Here is a tiny trained network, its code and every weight. The questions are about switching its units off for an input and a target symbol, where a switched-off unit gives its printed mean instead of its output.

import numpy as np


def w(rows, s, z=0):
    codes = np.array(rows[::2]) - 128.0
    scale = np.full(codes.shape[1], s)
    scale[-1] = z or s
    return codes * scale


def f(y):
    return np.maximum(y, 0)


def softmax(a):
    e = np.exp(a - a.max(-1, keepdims=True))
    return e / e.sum(-1, keepdims=True)


def log_softmax(a):
    a = a - a.max(-1, keepdims=True)
    return a - np.log(np.exp(a).sum(-1, keepdims=True))


def net(x, mask):
    ids = ['αβδεζηθμπτψω'.index(c) for c in x.split()]
    T = len(ids)
    res = E[ids] + P[:T]
    u = 0
    for l in range(2):
        r = res
        for j in range(3):
            rows = slice(3 * j, 3 * j + 3)
            q, k, v = (r @ M[l][rows].T for M in (Q, K, V))
            z = softmax(np.where(np.tri(T) > 0, q @ k.T / 3**0.5, -1e9)) @ v
            o = O[l][rows]
            res = res + np.where(mask[u + j], z, o[:, -1]) @ o[:, :-1]
        u += 3
        y = f(res @ A[l][:, :-1].T + A[l][:, -1])
        res = res + np.where(mask[u : u + 16], y, B[l][:, -1]) @ B[l][:, :-1]
        u += 16
    return log_softmax(res[-1] @ U[:, :-1].T + U[:, -1])


Q, K, V, O, A, B = {}, {}, {}, {}, {}, {}
E = w([
[187,177,134,153,140],'α',
[138,178,126,174,145],'β',
[123,64,190,195,110],'δ',
[97,92,94,146,197],'ε',
[141,147,85,154,169],'ζ',
[83,191,6,89,134],'η',
[97,179,79,140,168],'θ',
[108,189,158,30,52],'μ',
[166,147,124,213,160],'π',
[97,117,155,116,123],'τ',
[194,106,64,42,86],'ψ',
[128,64,162,169,181],'ω',
],0.015)
P = w([
[171,59,105,182,168],'0',
[14,171,81,160,122],'1',
[32,212,71,148,138],'2',
[33,215,104,124,146],'3',
[12,159,139,136,122],'4',
[14,155,163,126,112],'5',
[2,114,198,127,147],'6',
],0.0057)
Q[0] = w([
[139,149,45,48,95],'L0H1',
[112,99,220,254,191],'L0H1',
[225,58,199,127,58],'L0H1',
[201,79,219,160,172],'L0H2',
[83,155,151,38,109],'L0H2',
[141,134,249,55,114],'L0H2',
[208,83,219,135,201],'L0H3',
[115,135,80,135,178],'L0H3',
[230,79,116,95,135],'L0H3',
],0.0079)
K[0] = w([
[157,80,112,42,134],'L0H1',
[102,235,174,198,230],'L0H1',
[3,216,160,83,94],'L0H1',
[162,23,122,135,241],'L0H2',
[65,106,169,74,15],'L0H2',
[100,10,156,54,119],'L0H2',
[2,196,163,186,138],'L0H3',
[151,182,119,136,134],'L0H3',
[129,193,129,127,53],'L0H3',
],0.007)
V[0] = w([
[192,77,191,198,134],'L0H1',
[105,192,95,97,40],'L0H1',
[127,254,150,162,129],'L0H1',
[166,182,92,158,41],'L0H2',
[115,92,147,40,151],'L0H2',
[179,47,119,151,74],'L0H2',
[231,101,203,111,147],'L0H3',
[168,158,62,143,213],'L0H3',
[177,163,166,78,67],'L0H3',
],0.0079)
O[0] = w([
[140,168,218,136,90,92],'L0H1',
[121,80,103,67,186,107],'L0H1',
[61,127,98,126,236,121],'L0H1',
[140,147,207,74,223,171],'L0H2',
[81,148,95,169,96,99],'L0H2',
[144,195,156,128,90,3],'L0H2',
[200,250,136,98,107,16],'L0H3',
[101,109,118,253,111,230],'L0H3',
[202,152,247,41,168,28],'L0H3',
],0.0064,0.0045)
A[0] = w([
[246,105,127,159,172,225],'L0N1',
[157,192,207,142,114,52],'L0N2',
[178,41,189,91,228,187],'L0N3',
[32,48,74,6,135,254],'L0N4',
[199,79,107,60,112,196],'L0N5',
[151,97,94,42,160,109],'L0N6',
[91,125,254,151,105,87],'L0N7',
[154,164,147,188,201,87],'L0N8',
[62,63,192,191,106,237],'L0N9',
[12,136,146,66,86,128],'L0N10',
[136,195,179,94,98,120],'L0N11',
[110,134,6,126,112,132],'L0N12',
[135,69,218,165,180,183],'L0N13',
[133,120,193,216,171,150],'L0N14',
[165,60,24,106,132,202],'L0N15',
[215,148,72,149,89,200],'L0N16',
],0.0065,0.0049)
B[0] = w([
[18,216,199,163,83,144],'L0N1',
[231,104,172,88,47,132],'L0N2',
[158,224,145,49,63,146],'L0N3',
[221,191,150,200,112,246],'L0N4',
[78,215,174,176,132,139],'L0N5',
[179,157,169,146,74,144],'L0N6',
[199,140,42,85,165,137],'L0N7',
[125,177,220,154,105,138],'L0N8',
[150,222,48,183,123,208],'L0N9',
[92,198,85,255,198,171],'L0N10',
[226,44,180,134,101,135],'L0N11',
[179,87,153,192,98,206],'L0N12',
[96,227,122,85,165,157],'L0N13',
[143,193,112,122,131,164],'L0N14',
[164,141,179,156,46,197],'L0N15',
[120,235,195,183,76,147],'L0N16',
],0.0051,0.013)
Q[1] = w([
[128,184,161,176,56],'L1H1',
[121,83,145,1,78],'L1H1',
[80,23,81,61,163],'L1H1',
[148,222,101,176,135],'L1H2',
[169,161,84,182,81],'L1H2',
[161,177,140,204,159],'L1H2',
[170,173,84,174,120],'L1H3',
[137,46,153,111,161],'L1H3',
[114,41,174,112,151],'L1H3',
],0.012)
K[1] = w([
[233,113,138,141,136],'L1H1',
[40,131,15,79,220],'L1H1',
[38,149,88,62,196],'L1H1',
[244,100,188,150,67],'L1H2',
[181,26,188,110,110],'L1H2',
[192,99,147,148,25],'L1H2',
[235,89,175,142,102],'L1H3',
[48,103,85,91,255],'L1H3',
[60,150,74,140,194],'L1H3',
],0.0093)
V[1] = w([
[172,73,97,173,84],'L1H1',
[60,53,88,162,101],'L1H1',
[124,37,47,216,141],'L1H1',
[54,92,60,160,227],'L1H2',
[38,166,178,166,147],'L1H2',
[153,179,105,167,2],'L1H2',
[41,173,107,178,134],'L1H3',
[184,88,138,157,110],'L1H3',
[140,224,152,84,186],'L1H3',
],0.0092)
O[1] = w([
[80,139,90,52,90,166],'L1H1',
[7,104,123,130,160,100],'L1H1',
[51,153,82,86,150,133],'L1H1',
[77,184,90,160,216,58],'L1H2',
[79,154,133,254,118,137],'L1H2',
[91,141,192,96,36,251],'L1H2',
[67,187,146,218,115,154],'L1H3',
[125,126,79,65,94,156],'L1H3',
[217,140,137,172,142,125],'L1H3',
],0.0083,0.029)
A[1] = w([
[88,106,110,44,211,173],'L1N1',
[169,102,141,188,110,102],'L1N2',
[119,107,169,238,54,213],'L1N3',
[207,175,105,106,169,88],'L1N4',
[143,116,135,193,155,35],'L1N5',
[131,20,94,78,226,3],'L1N6',
[196,125,94,213,145,142],'L1N7',
[115,168,129,200,189,121],'L1N8',
[194,70,126,173,166,59],'L1N9',
[105,203,95,165,83,167],'L1N10',
[136,140,175,174,167,59],'L1N11',
[67,239,192,106,87,127],'L1N12',
[200,87,151,67,141,56],'L1N13',
[144,77,153,124,62,55],'L1N14',
[113,47,122,82,82,98],'L1N15',
[255,35,188,67,30,95],'L1N16',
],0.0073,0.0061)
B[1] = w([
[192,182,42,195,47,144],'L1N1',
[91,188,148,95,93,165],'L1N2',
[160,139,125,84,165,207],'L1N3',
[124,19,188,144,78,137],'L1N4',
[87,141,167,75,132,136],'L1N5',
[117,119,157,182,118,128],'L1N6',
[84,196,210,73,128,154],'L1N7',
[187,144,49,148,185,136],'L1N8',
[76,75,220,137,178,142],'L1N9',
[151,76,192,114,183,181],'L1N10',
[48,196,2,58,61,137],'L1N11',
[173,25,70,211,134,198],'L1N12',
[98,91,121,218,163,156],'L1N13',
[128,105,102,176,124,174],'L1N14',
[148,194,81,127,175,151],'L1N15',
[86,121,83,69,200,254],'L1N16',
],0.0063,0.055)
U = w([
[121,174,135,152,33,124],'α',
[104,113,122,118,119,48],'β',
[111,187,105,136,152,157],'δ',
[62,180,163,55,46,221],'ε',
[129,77,147,153,1,10],'ζ',
[118,113,134,153,89,195],'η',
[67,76,168,96,133,109],'θ',
[114,95,88,158,210,3],'μ',
[146,84,110,182,139,242],'π',
[32,200,88,73,92,59],'τ',
[137,75,102,69,46,70],'ψ',
[34,53,178,124,74,31],'ω',
],0.0058,0.0027)

Each question gives the input, a string of symbols that net reads in full, and the target symbol t.
The units are the heads (3 rows each of Q, K, V and O) and the neurons (one row each of A and B). Each row of codes is followed by its name. A weight is (code - 128) times the scale printed after its matrix; where a second scale follows, it is the last column's (O, A, B and U).
mask holds one flag per unit, layer by layer, with each layer's heads first. A switched-off unit (its flag False) gives its mean, the last column of its rows in O or B, instead of its output. The means were averaged over made-up inputs and are rounded, as every weight is.
A unit's drop is (log p(t) with every unit on - log p(t) with that unit switched off) / (log p(t) with every unit on - log p(t) with every unit switched off).
The circuit of an input: a set's keep is (log p(t) with only the set's units on - log p(t) with every unit switched off) / (log p(t) with every unit on - log p(t) with every unit switched off). Starting from the 12 units with the biggest drops (on a tie, the unit counted first), units are removed one at a time, each time the one whose removal leaves the highest keep (on an exact tie, the one counted first), for as long as the keep stays at least 0.8.
circuit, biggest first: the units of the circuit, biggest drop first
unit that matters most: the unit with the biggest drop
k most important neurons: the k neurons with the biggest drops, biggest first
k most important neurons of layer l: the k neurons of layer l with the biggest drops, biggest first
which heads matter: for each layer, one digit per head in row order, 1 if its drop is at least 0.15 and else 0, layers parted by /
input π δ μ η η η, target α: circuit, biggest first : [L1N16, L0H1, L1H2]
input ψ ζ η ψ ψ η ζ, target ψ: circuit, biggest first : [L1H2, L0H1]
input ω α η, target ζ: 2 most important neurons : [L1N16, L1N12]
input α η η η η, target ε: 3 most important neurons : [L1N12, L1N7, L0N1]
input ω ψ δ, target ψ: unit that matters most : L0N15
input δ μ δ ε, target ψ: which heads matter : 111 / 010
input δ α τ, target ψ: which heads matter : 111 / 010
input μ ζ δ, target θ: which heads matter : 001 / 111
input η η η ε μ, target τ: circuit, biggest first : [L1H1, L0H3, L0N12]
input η η δ η η δ, target τ: 2 most important neurons : [L0N12, L0N15]
input η η η δ η θ, target τ: which heads matter : 101 / 111
input η η ζ, target τ: circuit, biggest first : [L1H1, L0H3, L1H3]
input α δ θ, target ε: 4 most important neurons of layer 1 : [L1N12, L1N7, L1N2, L1N11]
input η ε δ η δ η π, target τ: unit that matters most : L1H1
input η α η μ ε, target τ: 3 most important neurons of layer 0 : [L0N15, L0N4, L0N12]
input ε β ω, target ω: which heads matter : 111 / 101
input ω α μ α, target ζ: 3 most important neurons : [L1N16, L1N12, L0N1]
input ε ψ η η, target ψ: 2 most important neurons of layer 0 : [L0N4, L0N15]
input ω α θ, target ζ: which heads matter : 110 / 000
input ε μ ω η τ, target ω: most important neuron of layer 0 : [L0N16]
input ε α η δ, target ω: 2 most important neurons of layer 0 : [L0N15, L0N16]
input θ α ε ε ε τ, target μ: which heads matter : 000 / 110
input α η η ζ η τ α, target ε: 4 most important neurons : [L1N12, L0N1, L1N7, L1N2]
input μ β η η ω ε α, target θ: 3 most important neurons : [L1N16, L1N9, L1N7]
input β θ π η η δ ε, target δ: 2 most important neurons : [L1N8, L0N4]
input δ η η ψ δ ψ, target ψ: 2 most important neurons of layer 0 : [L0N2, L0N11]
input α δ η η δ, target ε: 4 most important neurons : [L1N12, L1N7, L0N1, L1N2]
